Below are the code and all the weights of a small trained network. Each question names an input and a target symbol and asks about switching units off, where a switched-off unit gives its printed mean instead of its output.

import numpy as np


def w(rows, s, z=0):
    codes = np.array(rows[::2]) - 128.0
    scale = np.full(codes.shape[1], s)
    scale[-1] = z or s
    return codes * scale


def norm(h):
    return h / np.sqrt((h * h).mean(-1, keepdims=True) + 1e-5)


def softmax(a):
    e = np.exp(a - a.max(-1, keepdims=True))
    return e / e.sum(-1, keepdims=True)


def log_softmax(a):
    a = a - a.max(-1, keepdims=True)
    return a - np.log(np.exp(a).sum(-1, keepdims=True))


def net(x, mask):
    ids = ['ΞΠγημτ'.index(c) for c in x.split()]
    T = len(ids)
    res = E[ids] + P[:T]
    u = 0
    for l in range(2):
        r = norm(res)
        for j in range(3):
            rows = slice(2 * j, 2 * j + 2)
            q, k, v = (r @ M[l][rows].T for M in (Q, K, V))
            z = softmax(np.where(np.tri(T) > 0, q @ k.T / 2**0.5, -1e9)) @ v
            o = O[l][rows]
            res = res + np.where(mask[u + j], z, o[:, -1]) @ o[:, :-1]
        u += 3
    return log_softmax(norm(res)[-1] @ U[:, :-1].T + U[:, -1])


Q, K, V, O = {}, {}, {}, {}
E = w([
[161,163,115,120,84],'Ξ',
[47,160,192,146,121],'Π',
[95,210,199,113,139],'γ',
[99,178,183,179,176],'η',
[202,121,132,165,131],'μ',
[189,140,119,123,3],'τ',
],0.015)
P = w([
[121,105,131,87,157],'0',
[193,187,122,142,153],'1',
[155,126,121,154,125],'2',
[149,11,75,108,161],'3',
[67,145,99,119,124],'4',
[120,115,120,181,61],'5',
],0.013)
Q[0] = w([
[121,95,225,111,64],'L0H1',
[51,13,126,148,148],'L0H1',
[135,146,57,131,253],'L0H2',
[231,103,100,253,96],'L0H2',
[16,156,105,160,118],'L0H3',
[130,56,182,206,129],'L0H3',
],0.0066)
K[0] = w([
[142,254,81,62,126],'L0H1',
[123,93,30,143,88],'L0H1',
[166,211,82,94,80],'L0H2',
[71,139,99,57,158],'L0H2',
[172,118,149,71,173],'L0H3',
[84,215,89,30,100],'L0H3',
],0.0093)
V[0] = w([
[89,93,2,103,156],'L0H1',
[84,247,210,110,85],'L0H1',
[117,212,150,102,39],'L0H2',
[218,153,110,129,110],'L0H2',
[110,22,105,183,34],'L0H3',
[71,131,35,104,47],'L0H3',
],0.0065)
O[0] = w([
[141,160,241,73,141,3],'L0H1',
[95,112,112,165,143,233],'L0H1',
[145,129,141,129,6,145],'L0H2',
[72,44,254,98,118,137],'L0H2',
[63,82,122,252,130,31],'L0H3',
[132,210,71,92,181,30],'L0H3',
],0.0069,0.0046)
Q[1] = w([
[174,87,7,106,89],'L1H1',
[151,119,110,140,72],'L1H1',
[198,127,136,151,71],'L1H2',
[158,87,105,80,191],'L1H2',
[184,133,128,169,164],'L1H3',
[114,240,159,172,141],'L1H3',
],0.014)
K[1] = w([
[89,175,110,113,178],'L1H1',
[198,115,106,87,170],'L1H1',
[111,148,110,8,109],'L1H2',
[133,162,148,143,150],'L1H2',
[158,107,141,121,103],'L1H3',
[62,13,141,82,133],'L1H3',
],0.013)
V[1] = w([
[114,192,131,148,40],'L1H1',
[77,139,94,236,127],'L1H1',
[109,45,118,64,118],'L1H2',
[235,74,114,184,47],'L1H2',
[92,81,4,168,95],'L1H3',
[112,143,147,94,35],'L1H3',
],0.012)
O[1] = w([
[39,207,171,137,87,152],'L1H1',
[216,109,245,93,64,91],'L1H1',
[202,170,167,54,185,113],'L1H2',
[103,49,151,104,193,253],'L1H2',
[192,39,162,157,97,36],'L1H3',
[159,131,168,32,149,159],'L1H3',
],0.011,0.0048)
U = w([
[134,240,73,37,131,89],'Ξ',
[180,166,180,180,49,67],'Π',
[68,176,45,255,103,43],'γ',
[171,67,40,167,173,249],'η',
[164,134,74,73,237,105],'μ',
[156,113,211,48,153,183],'τ',
],0.0084,0.0018)

Each question gives the input, a string of symbols that net reads in full, and the target symbol t.
The units are the heads (2 rows each of Q, K, V and O). Each row of codes is followed by its name. A weight is (code - 128) times the scale printed after its matrix; where a second scale follows, it is the last column's (O and U).
mask holds one flag per head, layer by layer. A switched-off head (its flag False) gives its mean, the last column of its rows in O, instead of its output. The means were averaged over made-up inputs and are rounded, as every weight is.
A unit's drop is (log p(t) with every unit on - log p(t) with that unit switched off) / (log p(t) with every unit on - log p(t) with every unit switched off).
The circuit of an input: a set's keep is (log p(t) with only the set's units on - log p(t) with every unit switched off) / (log p(t) with every unit on - log p(t) with every unit switched off). Starting from all 6 units, units are removed one at a time, each time the one whose removal leaves the highest keep (on an exact tie, the one counted first), for as long as the keep stays at least 0.8.
units of the circuit, in order: the units of the circuit, biggest drop first
unit that matters most: the unit with the biggest drop
which heads matter: for each layer, one digit per head in row order, 1 if its drop is at least 0.15 and else 0, layers parted by /
input μ μ Ξ τ, target μ: units of the circuit, in order => [L1H2, L0H2, L1H3]
input μ Ξ μ, target μ: units of the circuit, in order => [L0H2, L1H3, L1H1]
input η τ τ μ μ η, target η: which heads matter => 010 / 011
input Ξ Ξ μ τ Ξ, target μ: which heads matter => 001 / 110
input η η η τ γ, target γ: which heads matter => 100 / 010
input μ Π μ Π Ξ, target μ: which heads matter => 111 / 110
input Ξ η τ η μ τ, target Ξ: which heads matter => 111 / 011
input γ μ η μ, target γ: unit that matters most => L1H1
input μ μ η Ξ τ Π, target μ: units of the circuit, in order => [L1H2, L1H1]
input Ξ γ Ξ η η μ, target Ξ: units of the circuit, in order => [L0H2, L0H3, L1H2, L1H1]
input Ξ η η Π, target γ: which heads matter => 000 / 010
input μ η Π, target η: which heads matter => 001 / 100
input μ τ μ, target μ: which heads matter => 110 / 101
input γ Π Π η Π, target Π: unit that matters most => L1H1
input μ η τ η, target γ: which heads matter => 000 / 011
input Ξ γ Π Π, target Ξ: which heads matter => 010 / 001
input η η Π Π η Π, target Π: units of the circuit, in order => [L1H3, L1H2]
input γ μ η, target Ξ: which heads matter => 001 / 001
input η μ μ μ η γ, target η: units of the circuit, in order => [L1H1, L0H2, L1H3]
input μ Π γ, target η: which heads matter => 001 / 100
input γ γ μ, target γ: units of the circuit, in order => [L1H1]
input Π τ Ξ, target Π: which heads matter => 000 / 100
input Π η η, target Π: units of the circuit, in order => [L1H1, L1H2]
input Π γ μ μ η, target η: units of the circuit, in order => [L1H1, L0H2, L1H3]
input γ τ μ τ, target γ: units of the circuit, in order => [L1H1, L0H2]
input η η Ξ μ τ τ, target η: which heads matter => 001 / 000
input Π η η μ γ Ξ, target Π: units of the circuit, in order => [L1H1]
input τ μ η Ξ, target τ: which heads matter => 001 / 100
input η η Π η Ξ, target η: units of the circuit, in order => [L1H1, L0H2, L0H3]
